Here is a tiny trained network, its code and every weight. The questions are about switching its units off for an input and a class, where a switched-off unit gives its printed mean instead of its output.

import numpy as np


def w(rows, s, z=0):
    codes = np.array(rows[::2]) - 128.0
    scale = np.full(codes.shape[1], s)
    scale[-1] = z or s
    return codes * scale


def f(y):
    return np.maximum(y, 0)


def log_softmax(a):
    a = a - a.max(-1, keepdims=True)
    return a - np.log(np.exp(a).sum(-1, keepdims=True))


def net(x, mask):
    res = np.array(x, float).reshape(1, 6) / 4 @ E
    y = f(res @ A[0][:, :-1].T + A[0][:, -1])
    res = res + np.where(mask, y, B[0][:, -1]) @ B[0][:, :-1]
    return log_softmax(res[-1] @ U[:, :-1].T + U[:, -1])


A, B = {}, {}
E = w([
[214,255,182,170,55,112,63,71,143,116],'x0',
[89,149,175,99,183,66,169,44,124,34],'x1',
[141,124,66,143,175,49,26,157,67,110],'x2',
[141,211,13,182,134,190,218,137,99,64],'x3',
[212,113,127,18,168,237,88,126,120,77],'x4',
[69,210,161,99,116,130,99,248,166,76],'x5',
],0.0092)
A[0] = w([
[198,26,73,168,160,127,162,5,67,188,2],'neuron 1',
[123,156,93,142,119,161,189,118,138,120,102],'neuron 2',
[77,95,55,88,143,160,132,169,134,208,131],'neuron 3',
[68,140,147,98,141,121,128,254,168,71,38],'neuron 4',
[79,148,144,72,200,105,169,67,145,32,87],'neuron 5',
[96,160,170,102,69,179,195,167,243,153,127],'neuron 6',
[166,170,132,148,90,129,102,90,124,117,35],'neuron 7',
[168,120,123,60,160,203,126,120,159,115,90],'neuron 8',
[159,150,23,211,141,158,203,120,67,77,35],'neuron 9',
[43,80,104,139,169,105,175,143,154,152,82],'neuron 10',
[226,99,157,26,149,168,108,129,109,71,43],'neuron 11',
[53,130,140,232,92,35,188,124,130,189,47],'neuron 12',
[188,117,107,41,164,181,133,125,93,101,49],'neuron 13',
[190,98,112,176,103,180,107,183,121,211,65],'neuron 14',
[73,69,100,73,154,143,170,153,99,117,39],'neuron 15',
[140,122,80,159,212,82,37,121,13,117,86],'neuron 16',
[62,18,92,110,192,117,185,130,105,128,53],'neuron 17',
[222,233,168,185,48,94,76,66,168,135,45],'neuron 18',
[162,192,55,154,120,152,182,167,90,59,50],'neuron 19',
[133,32,244,70,111,57,63,123,161,204,43],'neuron 20',
[111,139,180,116,178,76,163,55,100,51,68],'neuron 21',
[121,144,105,145,146,99,39,223,83,77,137],'neuron 22',
[168,121,64,135,47,194,107,223,142,215,113],'neuron 23',
[141,84,174,158,100,202,198,65,136,164,90],'neuron 24',
[94,120,194,94,92,184,188,120,186,102,102],'neuron 25',
],0.0096,0.0073)
B[0] = w([
[119,248,154,141,174,90,33,59,128,68,213],'neuron 1',
[98,108,132,102,143,122,112,138,154,167,181],'neuron 2',
[156,122,153,107,104,146,172,100,115,127,203],'neuron 3',
[140,209,157,97,141,120,60,92,115,74,215],'neuron 4',
[162,91,179,188,147,96,176,136,116,118,230],'neuron 5',
[146,135,79,117,152,77,101,95,113,148,233],'neuron 6',
[135,124,140,95,107,148,147,117,117,137,166],'neuron 7',
[88,126,98,145,98,138,128,158,113,120,199],'neuron 8',
[97,96,148,95,150,144,96,171,187,166,209],'neuron 9',
[142,140,134,110,92,163,141,140,98,150,202],'neuron 10',
[83,138,97,187,87,148,129,173,119,107,217],'neuron 11',
[75,122,71,191,84,167,104,181,103,81,215],'neuron 12',
[92,143,95,167,86,152,116,158,107,131,194],'neuron 13',
[143,91,161,173,138,101,172,132,125,102,190],'neuron 14',
[157,133,146,105,85,159,133,117,113,158,193],'neuron 15',
[148,97,76,109,115,103,159,109,130,204,217],'neuron 16',
[160,141,145,83,83,166,162,105,132,123,226],'neuron 17',
[157,138,151,70,79,190,167,104,105,136,250],'neuron 18',
[120,113,155,109,168,148,97,160,173,161,207],'neuron 19',
[91,112,134,110,182,163,106,184,187,172,236],'neuron 20',
[153,80,155,159,129,95,187,165,120,142,205],'neuron 21',
[152,145,81,122,146,88,124,96,128,138,225],'neuron 22',
[137,88,181,168,148,86,173,128,112,92,232],'neuron 23',
[148,126,80,113,158,94,125,117,111,171,200],'neuron 24',
[151,122,81,121,132,86,101,102,134,162,210],'neuron 25',
],0.014,0.013)
U = w([
[164,116,170,65,68,226,159,100,108,140,86],'0',
[67,85,157,105,205,180,107,168,252,164,95],'1',
[49,120,52,211,77,170,121,158,103,99,109],'2',
[129,211,160,132,179,100,84,84,133,80,250],'3',
[162,44,207,200,155,86,169,127,117,117,96],'4',
[160,88,5,106,157,80,127,86,124,182,79],'5',
[100,93,105,114,151,122,139,86,159,87,204],'6',
],0.012,0.016)

Each question gives the input, the list of numbers given to net, and the class t.
The units are the neurons (one row each of A and B). Each row of codes is followed by its name. A weight is (code - 128) times the scale printed after its matrix; where a second scale follows, it is the last column's (A, B and U).
mask holds one flag per neuron, in row order. A switched-off neuron (its flag False) gives its mean, the last column of its row in B, instead of its output. The means were averaged over made-up inputs and are rounded, as every weight is.
A unit's drop is (log p(t) with every unit on - log p(t) with that unit switched off) / (log p(t) with every unit on - log p(t) with every unit switched off).
The circuit of an input: a set's keep is (log p(t) with only the set's units on - log p(t) with every unit switched off) / (log p(t) with every unit on - log p(t) with every unit switched off). Starting from the 12 units with the biggest drops (on a tie, the unit counted first), units are removed one at a time, each time the one whose removal leaves the highest keep (on an exact tie, the one counted first), for as long as the keep stays at least 0.8.
units of the circuit, in order: the units of the circuit, biggest drop first
k most important neurons: the k neurons with the biggest drops, biggest first
drop when u is switched off: that unit's drop, to one decimal
input [-7,2,-8,-7,7,-1], class 5: units of the circuit, in order	[neuron 25]
input [1,6,0,2,3,-5], class 4: 2 most important neurons	[neuron 21; neuron 5]
input [-4,-4,7,-3,-7,-3], class 2: 2 most important neurons	[neuron 12; neuron 6]
input [-8,6,1,-4,8,0], class 0: 4 most important neurons	[neuron 17; neuron 15; neuron 12; neuron 3]
input [6,-4,3,8,1,5], class 1: 2 most important neurons	[neuron 19; neuron 9]
input [5,-7,7,0,-1,5], class 4: 2 most important neurons	[neuron 23; neuron 14]
input [-7,7,0,-6,-8,3], class 2: 2 most important neurons	[neuron 12; neuron 18]
input [-7,7,5,-4,2,-4], class 0: 4 most important neurons	[neuron 17; neuron 15; neuron 23; neuron 10]
input [0,5,6,2,5,1], class 5: 3 most important neurons	[neuron 16; neuron 12; neuron 23]
input [8,8,-3,5,-1,-3], class 0: 2 most important neurons	[neuron 18; neuron 23]
input [1,4,-8,0,-5,5], class 5: 3 most important neurons	[neuron 6; neuron 25; neuron 1]
input [4,-7,0,3,-2,-7], class 3: 3 most important neurons	[neuron 1; neuron 5; neuron 21]
input [8,1,-4,7,-2,-2], class 0: 2 most important neurons	[neuron 18; neuron 20]
input [-4,-4,1,-3,-6,3], class 2: units of the circuit, in order	[neuron 12]
input [3,-2,-1,2,-4,-8], class 3: drop when neuron 1 is switched off	1.1
input [-3,2,-2,-2,5,-7], class 3: drop when neuron 1 is switched off	1.8
input [8,-4,5,-2,1,3], class 0: drop when neuron 18 is switched off	1.3
